Here is a tiny trained network, its code and every weight. The questions are about switching its units off for an input and a target symbol, where a switched-off unit gives its printed mean instead of its output.

import numpy as np


def w(rows, s, z=0):
    codes = np.array(rows[::2]) - 128.0
    scale = np.full(codes.shape[1], s)
    scale[-1] = z or s
    return codes * scale


def norm(h):
    return h / np.sqrt((h * h).mean(-1, keepdims=True) + 1e-5)


def f(y):
    return y / 2 * (1 + np.tanh(0.7978845608 * (y + 0.044715 * y**3)))


def softmax(a):
    e = np.exp(a - a.max(-1, keepdims=True))
    return e / e.sum(-1, keepdims=True)


def log_softmax(a):
    a = a - a.max(-1, keepdims=True)
    return a - np.log(np.exp(a).sum(-1, keepdims=True))


def net(x, mask):
    ids = ['ΔΞΣΦΩβγζηθλμ'.index(c) for c in x.split()]
    T = len(ids)
    res = E[ids] + P[:T]
    u = 0
    for l in range(3):
        q, k, v = (norm(res) @ M[l].T for M in (Q, K, V))
        z = softmax(np.where(np.tri(T) > 0, q @ k.T / 3**0.5, -1e9)) @ v
        res = res + np.where(mask[u], z, O[l][:, -1]) @ O[l][:, :-1]
        u += 1
        y = f(norm(res) @ A[l][:, :-1].T + A[l][:, -1])
        res = res + np.where(mask[u : u + 12], y, B[l][:, -1]) @ B[l][:, :-1]
        u += 12
    return log_softmax(norm(res)[-1] @ U[:, :-1].T + U[:, -1])


Q, K, V, O, A, B = {}, {}, {}, {}, {}, {}
E = w([
[127,103,144,142],'Δ',
[137,95,97,124],'Ξ',
[122,131,124,145],'Σ',
[132,113,219,144],'Φ',
[109,77,129,126],'Ω',
[142,133,107,145],'β',
[119,130,114,118],'γ',
[47,176,179,100],'ζ',
[158,99,196,156],'η',
[126,126,127,109],'θ',
[176,151,160,138],'λ',
[61,118,4,82],'μ',
],0.012)
P = w([
[132,128,89,4],'0',
[111,123,143,160],'1',
[114,129,139,159],'2',
[111,131,147,160],'3',
[112,135,144,161],'4',
[110,137,145,158],'5',
[107,139,145,158],'6',
[113,141,144,158],'7',
[110,144,145,158],'8',
[112,136,141,169],'9',
],0.0045)
Q[0] = w([
[4,107,124,243],'L0H1',
[82,132,152,209],'L0H1',
[137,70,111,86],'L0H1',
],0.0029)
K[0] = w([
[226,150,74,3],'L0H1',
[165,134,94,73],'L0H1',
[126,119,139,133],'L0H1',
],0.0031)
V[0] = w([
[2,159,110,173],'L0H1',
[34,149,106,52],'L0H1',
[150,126,128,128],'L0H1',
],0.001)
O[0] = w([
[118,121,83,247,247],'L0H1',
[145,210,77,71,254],'L0H1',
[129,121,133,121,100],'L0H1',
],0.0014,0.00023)
A[0] = w([
[135,106,228,248,107],'L0N1',
[254,61,81,199,61],'L0N2',
[127,127,128,128,127],'L0N3',
[169,174,121,129,97],'L0N4',
[161,165,131,112,90],'L0N5',
[141,132,84,156,4],'L0N6',
[128,129,128,128,129],'L0N7',
[59,93,224,95,117],'L0N8',
[127,126,127,128,126],'L0N9',
[127,128,128,128,127],'L0N10',
[65,207,144,161,87],'L0N11',
[128,128,128,128,128],'L0N12',
],0.0041,0.0027)
B[0] = w([
[149,182,43,41,253],'L0N1',
[2,130,173,110,133],'L0N2',
[128,128,128,128,128],'L0N3',
[122,128,110,85,102],'L0N4',
[124,129,113,95,96],'L0N5',
[117,131,184,65,85],'L0N6',
[128,128,128,128,128],'L0N7',
[107,173,53,196,184],'L0N8',
[128,128,129,129,128],'L0N9',
[128,128,128,128,128],'L0N10',
[163,81,118,130,147],'L0N11',
[128,128,128,128,128],'L0N12',
],0.0036,0.0025)
Q[1] = w([
[128,178,125,220],'L1H1',
[137,115,250,131],'L1H1',
[116,83,181,82],'L1H1',
],0.014)
K[1] = w([
[140,195,150,22],'L1H1',
[123,253,113,177],'L1H1',
[109,163,133,230],'L1H1',
],0.011)
V[1] = w([
[38,203,149,173],'L1H1',
[124,59,160,78],'L1H1',
[252,145,69,153],'L1H1',
],0.0045)
O[1] = w([
[98,69,72,44,6],'L1H1',
[88,166,154,207,239],'L1H1',
[253,113,138,142,83],'L1H1',
],0.0046,0.0013)
A[1] = w([
[113,182,49,164,143],'L1N1',
[175,208,189,108,96],'L1N2',
[127,115,106,55,64],'L1N3',
[163,78,50,100,56],'L1N4',
[138,187,74,165,138],'L1N5',
[146,91,182,173,122],'L1N6',
[134,41,84,74,102],'L1N7',
[121,133,134,127,118],'L1N8',
[112,58,43,111,120],'L1N9',
[133,107,152,142,82],'L1N10',
[92,124,211,131,82],'L1N11',
[195,3,180,83,3],'L1N12',
],0.0055,0.0034)
B[1] = w([
[120,43,149,95,255],'L1N1',
[184,82,132,167,172],'L1N2',
[135,161,114,184,71],'L1N3',
[117,168,98,220,77],'L1N4',
[125,61,158,81,230],'L1N5',
[154,175,147,70,182],'L1N6',
[103,138,150,216,121],'L1N7',
[132,129,123,128,122],'L1N8',
[157,96,123,214,171],'L1N9',
[136,148,133,97,101],'L1N10',
[147,164,68,129,128],'L1N11',
[42,160,185,3,102],'L1N12',
],0.0044,0.0018)
Q[2] = w([
[249,206,184,154],'L2H1',
[190,33,132,119],'L2H1',
[101,183,42,126],'L2H1',
],0.012)
K[2] = w([
[253,153,154,146],'L2H1',
[169,104,39,94],'L2H1',
[74,119,155,226],'L2H1',
],0.013)
V[2] = w([
[140,255,89,134],'L2H1',
[169,113,24,124],'L2H1',
[149,179,235,119],'L2H1',
],0.0047)
O[2] = w([
[104,253,34,145,8],'L2H1',
[167,177,137,53,129],'L2H1',
[120,153,118,237,85],'L2H1',
],0.0052,0.0014)
A[2] = w([
[84,85,101,85,38],'L2N1',
[87,107,9,122,61],'L2N2',
[89,210,95,138,2],'L2N3',
[107,111,100,180,86],'L2N4',
[121,111,132,132,83],'L2N5',
[44,143,156,116,118],'L2N6',
[157,133,166,180,20],'L2N7',
[73,101,97,70,70],'L2N8',
[121,107,130,136,95],'L2N9',
[202,184,133,112,73],'L2N10',
[196,110,96,109,53],'L2N11',
[111,196,86,93,51],'L2N12',
],0.011,0.005)
B[2] = w([
[95,110,90,218,208],'L2N1',
[191,197,104,184,196],'L2N2',
[30,217,112,165,114],'L2N3',
[162,107,213,115,183],'L2N4',
[119,124,148,144,114],'L2N5',
[128,255,126,38,250],'L2N6',
[123,48,22,111,155],'L2N7',
[120,118,14,234,235],'L2N8',
[111,116,170,143,137],'L2N9',
[105,226,124,92,232],'L2N10',
[173,203,161,193,131],'L2N11',
[72,80,120,76,114],'L2N12',
],0.0056,0.002)
U = w([
[210,105,86,137,36],'Δ',
[221,213,130,154,209],'Ξ',
[24,210,106,105,168],'Σ',
[141,131,82,24,198],'Φ',
[31,76,125,114,85],'Ω',
[142,55,61,63,150],'β',
[173,93,134,172,84],'γ',
[91,193,188,254,5],'ζ',
[198,69,185,68,142],'η',
[140,111,151,172,65],'θ',
[77,145,228,104,167],'λ',
[111,148,3,184,172],'μ',
],0.0097,0.0026)

Each question gives the input, a string of symbols that net reads in full, and the target symbol t.
The units are the heads (3 rows each of Q, K, V and O) and the neurons (one row each of A and B). Each row of codes is followed by its name. A weight is (code - 128) times the scale printed after its matrix; where a second scale follows, it is the last column's (O, A, B and U).
mask holds one flag per unit, layer by layer, with each layer's heads first. A switched-off unit (its flag False) gives its mean, the last column of its rows in O or B, instead of its output. The means were averaged over made-up inputs and are rounded, as every weight is.
A unit's drop is (log p(t) with every unit on - log p(t) with that unit switched off) / (log p(t) with every unit on - log p(t) with every unit switched off).
The circuit of an input: a set's keep is (log p(t) with only the set's units on - log p(t) with every unit switched off) / (log p(t) with every unit on - log p(t) with every unit switched off). Starting from the 12 units with the biggest drops (on a tie, the unit counted first), units are removed one at a time, each time the one whose removal leaves the highest keep (on an exact tie, the one counted first), for as long as the keep stays at least 0.8.
units of the circuit, in order: the units of the circuit, biggest drop first
most important unit: the unit with the biggest drop
k most important neurons: the k neurons with the biggest drops, biggest first
k most important neurons of layer l: the k neurons of layer l with the biggest drops, biggest first
input ζ Δ Ω λ γ η Δ Δ, target μ: most important unit	L1H1
input β Δ Δ, target Ξ: units of the circuit, in order	(L1H1, L2H1)
input β β θ, target Ξ: units of the circuit, in order	(L1H1, L2N11)
input γ Ω Δ θ λ Δ λ Σ β, target Φ: 2 most important neurons	(L1N5, L1N1)
input β γ λ Φ Ω β γ, target Ξ: units of the circuit, in order	(L0N1, L1H1, L2H1)
input β Σ Φ λ λ Ω Ω Δ, target Ξ: units of the circuit, in order	(L2H1, L0N8)
input Ξ λ μ θ Σ Ω Ω μ γ Ω, target μ: units of the circuit, in order	(L2H1, L2N8)
input ζ Δ Φ, target Σ: 2 most important neurons of layer 1	(L1N9, L1N11)
input θ Ω λ Σ γ Ω β, target Σ: 3 most important neurons	(L1N1, L1N5, L1N3)
input Σ Σ Φ γ θ η λ Δ, target η: 2 most important neurons of layer 2	(L2N8, L2N1)
input Σ ζ θ, target η: 2 most important neurons	(L0N2, L0N1)
input Φ Σ Ω Σ Φ, target η: 2 most important neurons of layer 1	(L1N2, L1N12)
input γ Σ β λ η μ β, target Φ: 3 most important neurons	(L1N1, L1N5, L0N2)
input Σ Ω Ω Ξ θ Ω ζ Ω μ γ, target η: 3 most important neurons of layer 0	(L0N1, L0N2, L0N8)
input Δ Ω ζ γ, target ζ: units of the circuit, in order	(L1H1)
input Σ Σ Δ, target η: 2 most important neurons	(L0N1, L0N2)
input Φ Δ Σ, target Ω: 2 most important neurons of layer 1	(L1N1, L1N2)
input Φ ζ ζ β, target Σ: 3 most important neurons	(L2N6, L0N2, L1N2)
input Σ λ Ω λ Σ, target η: 2 most important neurons	(L0N1, L1N5)
input μ β Ξ Φ ζ Ω Ω Δ, target β: 2 most important neurons of layer 0	(L0N1, L0N8)
input Σ μ Ω θ, target η: most important neuron	(L0N8)
input Ω θ Ω β γ Σ θ, target λ: 2 most important neurons of layer 0	(L0N8, L0N1)
